Below are the code and all the weights of a small trained network. Each question names an input and a class and asks about switching units off, where a switched-off unit gives its printed mean instead of its output.

import numpy as np


def w(rows, s, z=0):
    codes = np.array(rows[::2]) - 128.0
    scale = np.full(codes.shape[1], s)
    scale[-1] = z or s
    return codes * scale


def f(y):
    return np.maximum(y, 0)


def log_softmax(a):
    a = a - a.max(-1, keepdims=True)
    return a - np.log(np.exp(a).sum(-1, keepdims=True))


def net(x, mask):
    res = np.array(x, float).reshape(1, 7) / 4 @ E
    y = f(res @ A[0][:, :-1].T + A[0][:, -1])
    res = res + np.where(mask, y, B[0][:, -1]) @ B[0][:, :-1]
    return log_softmax(res[-1] @ U[:, :-1].T + U[:, -1])


A, B = {}, {}
E = w([
[83,164,210,103,165,132,250,146,124,152,190,162],'x0',
[162,126,131,96,153,115,141,126,106,141,105,113],'x1',
[116,98,119,61,148,183,123,108,154,193,141,101],'x2',
[123,212,74,166,74,164,156,200,187,153,55,12],'x3',
[120,65,94,96,43,110,154,131,130,73,116,89],'x4',
[158,187,86,112,117,82,128,95,145,125,220,129],'x5',
[172,167,188,105,116,107,106,244,235,167,105,186],'x6',
],0.012)
A[0] = w([
[107,94,113,44,131,187,77,100,180,191,155,120,54],'n0',
[143,60,153,94,143,83,85,105,120,110,177,195,3],'n1',
[108,94,133,70,80,97,194,144,148,89,139,129,82],'n2',
[165,166,84,61,117,86,84,105,146,109,216,150,26],'n3',
[137,60,96,94,68,85,106,129,158,96,113,113,72],'n4',
[159,118,81,139,129,118,8,114,134,131,98,128,20],'n5',
[125,175,128,172,194,131,65,109,127,166,119,144,93],'n6',
[141,159,149,177,128,42,112,126,109,69,84,164,129],'n7',
[118,57,159,152,146,176,122,138,138,123,42,151,66],'n8',
[153,123,159,88,105,99,104,182,189,133,121,165,20],'n9',
[156,159,72,147,122,91,141,118,172,154,170,89,67],'n10',
],0.013,0.0054)
B[0] = w([
[221,68,80,207,93,56,176,213,141,36,170,140,225],'n0',
[101,213,92,125,94,161,147,140,183,141,62,55,248],'n1',
[176,170,137,154,200,164,73,120,151,188,155,165,206],'n2',
[65,70,205,102,105,101,79,149,80,127,65,163,220],'n3',
[173,169,137,142,178,193,75,116,118,189,158,153,226],'n4',
[76,180,171,119,172,127,252,114,150,146,176,135,249],'n5',
[196,145,116,122,149,200,40,102,120,185,147,138,215],'n6',
[197,32,84,142,102,91,162,201,155,90,173,122,232],'n7',
[68,125,188,59,81,60,60,126,102,118,83,164,229],'n8',
[82,117,73,135,146,149,159,10,58,106,144,74,238],'n9',
[74,107,172,82,101,115,92,130,122,108,46,151,215],'n10',
],0.011,0.013)
U = w([
[112,213,70,134,61,174,131,200,179,121,24,43,88],'0',
[76,89,193,111,100,100,80,163,96,119,89,164,27],'1',
[98,164,207,129,183,136,245,156,154,155,200,175,151],'2',
[191,149,124,156,167,184,49,136,125,168,157,162,139],'3',
[181,74,85,167,97,99,154,200,124,81,145,124,128],'4',
[82,74,34,148,130,135,132,7,58,92,137,75,254],'5',
],0.012,0.0037)

Each question gives the input, the list of numbers given to net, and the class t.
The units are the neurons (one row each of A and B). Each row of codes is followed by its name. A weight is (code - 128) times the scale printed after its matrix; where a second scale follows, it is the last column's (A, B and U).
mask holds one flag per neuron, in row order. A switched-off neuron (its flag False) gives its mean, the last column of its row in B, instead of its output. The means were averaged over made-up inputs and are rounded, as every weight is.
A unit's drop is (log p(t) with every unit on - log p(t) with that unit switched off) / (log p(t) with every unit on - log p(t) with every unit switched off).
The circuit of an input: a set's keep is (log p(t) with only the set's units on - log p(t) with every unit switched off) / (log p(t) with every unit on - log p(t) with every unit switched off). Starting from all 11 units, units are removed one at a time, each time the one whose removal leaves the highest keep (on an exact tie, the one counted first), for as long as the keep stays at least 0.8.
circuit, biggest first: the units of the circuit, biggest drop first
unit that matters most: the unit with the biggest drop
k most important neurons: the k neurons with the biggest drops, biggest first
drop of u: that unit's drop, to one decimal
input [-2,8,3,-5,7,-2,4], class 3: unit that matters most => n4
input [-4,1,-1,2,7,6,2], class 3: 3 most important neurons => [n4, n8, n2]
input [7,-2,-5,-5,1,-8,6], class 1: 2 most important neurons => [n8, n5]
input [-4,-6,-2,7,-5,8,3], class 1: 2 most important neurons => [n10, n1]
input [6,-2,4,-6,-3,2,4], class 0: 2 most important neurons => [n1, n5]
input [-3,-3,-8,2,6,8,6], class 1: 2 most important neurons => [n3, n10]
input [-3,2,1,5,4,-7,3], class 1: 2 most important neurons => [n8, n1]
input [-7,1,2,-1,3,-1,7], class 2: 2 most important neurons => [n5, n4]
input [-6,6,-8,5,4,7,-8], class 4: 3 most important neurons => [n7, n9, n8]
input [2,-6,8,3,8,7,1], class 3: 2 most important neurons => [n2, n4]
input [-4,-7,-4,4,0,7,-5], class 1: 2 most important neurons => [n10, n9]
input [-6,6,-6,-2,-4,-5,6], class 2: 2 most important neurons => [n5, n0]
input [-1,5,-4,2,-7,-7,1], class 1: 4 most important neurons => [n8, n4, n2, n1]
input [2,1,4,5,-6,-2,8], class 5: most important neuron => [n9]
input [-6,-1,-3,-3,4,3,-4], class 2: circuit, biggest first => [n5, n9]
input [-1,3,-7,5,-4,6,-7], class 4: drop of n7 => 0.8
input [-8,3,2,4,-2,-6,-4], class 2: drop of n5 => 0.9
input [7,8,-6,-8,4,-2,-2], class 0: drop of n2 => 0.0
